Below are the code and all the weights of a small trained network. Each question names an input and a class and asks about switching units off, where a switched-off unit gives its printed mean instead of its output.

import numpy as np


def w(rows, s, z=0):
    codes = np.array(rows[::2]) - 128.0
    scale = np.full(codes.shape[1], s)
    scale[-1] = z or s
    return codes * scale


def f(y):
    return np.maximum(y, 0)


def log_softmax(a):
    a = a - a.max(-1, keepdims=True)
    return a - np.log(np.exp(a).sum(-1, keepdims=True))


def net(x, mask):
    res = np.array(x, float).reshape(1, 8) / 4 @ E
    y = f(res @ A[0][:, :-1].T + A[0][:, -1])
    res = res + np.where(mask, y, B[0][:, -1]) @ B[0][:, :-1]
    return log_softmax(res[-1] @ U[:, :-1].T + U[:, -1])


A, B = {}, {}
E = w([
[161,89,134],'x0',
[74,213,145],'x1',
[49,189,77],'x2',
[93,203,127],'x3',
[60,171,171],'x4',
[76,60,254],'x5',
[31,4,68],'x6',
[68,103,153],'x7',
],0.0076)
A[0] = w([
[8,120,204,82],'neuron 1',
[127,158,45,253],'neuron 2',
[72,79,63,206],'neuron 3',
[160,135,183,95],'neuron 4',
[71,172,161,142],'neuron 5',
[144,72,102,102],'neuron 6',
[112,136,84,161],'neuron 7',
[77,121,203,95],'neuron 8',
[160,92,89,168],'neuron 9',
[130,137,59,78],'neuron 10',
[206,164,128,147],'neuron 11',
[98,148,166,79],'neuron 12',
[165,26,180,41],'neuron 13',
[136,207,219,114],'neuron 14',
[124,112,89,70],'neuron 15',
[130,138,36,93],'neuron 16',
[150,67,99,147],'neuron 17',
],0.013,0.0072)
B[0] = w([
[75,112,84,253],'neuron 1',
[46,167,177,255],'neuron 2',
[80,148,207,247],'neuron 3',
[170,125,73,173],'neuron 4',
[75,125,23,213],'neuron 5',
[106,141,177,180],'neuron 6',
[52,132,138,176],'neuron 7',
[110,59,72,202],'neuron 8',
[138,180,183,202],'neuron 9',
[132,131,157,164],'neuron 10',
[160,228,122,233],'neuron 11',
[110,125,83,162],'neuron 12',
[205,97,181,215],'neuron 13',
[155,93,13,244],'neuron 14',
[141,155,164,144],'neuron 15',
[123,137,184,186],'neuron 16',
[116,164,254,205],'neuron 17',
],0.0081,0.0092)
U = w([
[190,1,227,96],'0',
[67,163,179,28],'1',
[251,159,43,99],'2',
[96,188,146,255],'3',
[69,11,42,105],'4',
[57,108,129,213],'5',
[134,234,104,111],'6',
],0.0091,0.0061)

Each question gives the input, the list of numbers given to net, and the class t.
The units are the neurons (one row each of A and B). Each row of codes is followed by its name. A weight is (code - 128) times the scale printed after its matrix; where a second scale follows, it is the last column's (A, B and U).
mask holds one flag per neuron, in row order. A switched-off neuron (its flag False) gives its mean, the last column of its row in B, instead of its output. The means were averaged over made-up inputs and are rounded, as every weight is.
A unit's drop is (log p(t) with every unit on - log p(t) with that unit switched off) / (log p(t) with every unit on - log p(t) with every unit switched off).
The circuit of an input: a set's keep is (log p(t) with only the set's units on - log p(t) with every unit switched off) / (log p(t) with every unit on - log p(t) with every unit switched off). Starting from the 12 units with the biggest drops (on a tie, the unit counted first), units are removed one at a time, each time the one whose removal leaves the highest keep (on an exact tie, the one counted first), for as long as the keep stays at least 0.8.
circuit, biggest first: the units of the circuit, biggest drop first
unit that matters most: the unit with the biggest drop
k most important neurons: the k neurons with the biggest drops, biggest first
drop of u: that unit's drop, to one decimal
input [-1,-7,-3,-2,-5,-4,-8,-2], class 6: unit that matters most : neuron 11
input [-8,-4,6,7,6,-1,0,-6], class 5: 2 most important neurons : neuron 11; neuron 5
input [2,-7,7,-3,2,4,6,-1], class 1: circuit, biggest first : neuron 3; neuron 17
input [-1,-5,7,2,-4,-6,-3,7], class 1: circuit, biggest first : neuron 2; neuron 14; neuron 16
input [5,-5,-8,2,3,7,-8,2], class 2: circuit, biggest first : neuron 14; neuron 4
input [-1,-4,1,3,-4,2,3,-1], class 0: circuit, biggest first : neuron 11; neuron 5; neuron 1
input [3,-1,-2,-1,3,1,-1,2], class 0: circuit, biggest first : neuron 5; neuron 11; neuron 2
input [1,-1,3,-5,6,-3,7,3], class 1: 2 most important neurons : neuron 3; neuron 14
input [6,-8,-8,3,0,-8,-3,4], class 6: 2 most important neurons : neuron 11; neuron 9
input [8,-8,-4,5,-6,-3,-3,8], class 0: 2 most important neurons : neuron 13; neuron 17
input [0,0,-4,6,4,6,8,7], class 4: 2 most important neurons : neuron 8; neuron 1
input [6,2,1,-2,5,1,4,3], class 4: drop of neuron 9 : 0.2
input [-2,4,-1,5,-5,7,-8,-5], class 2: drop of neuron 4 : 0.0
input [2,-4,8,-5,-8,1,8,-6], class 1: drop of neuron 3 : 0.1
input [5,-8,4,1,2,7,8,3], class 0: circuit, biggest first : neuron 13
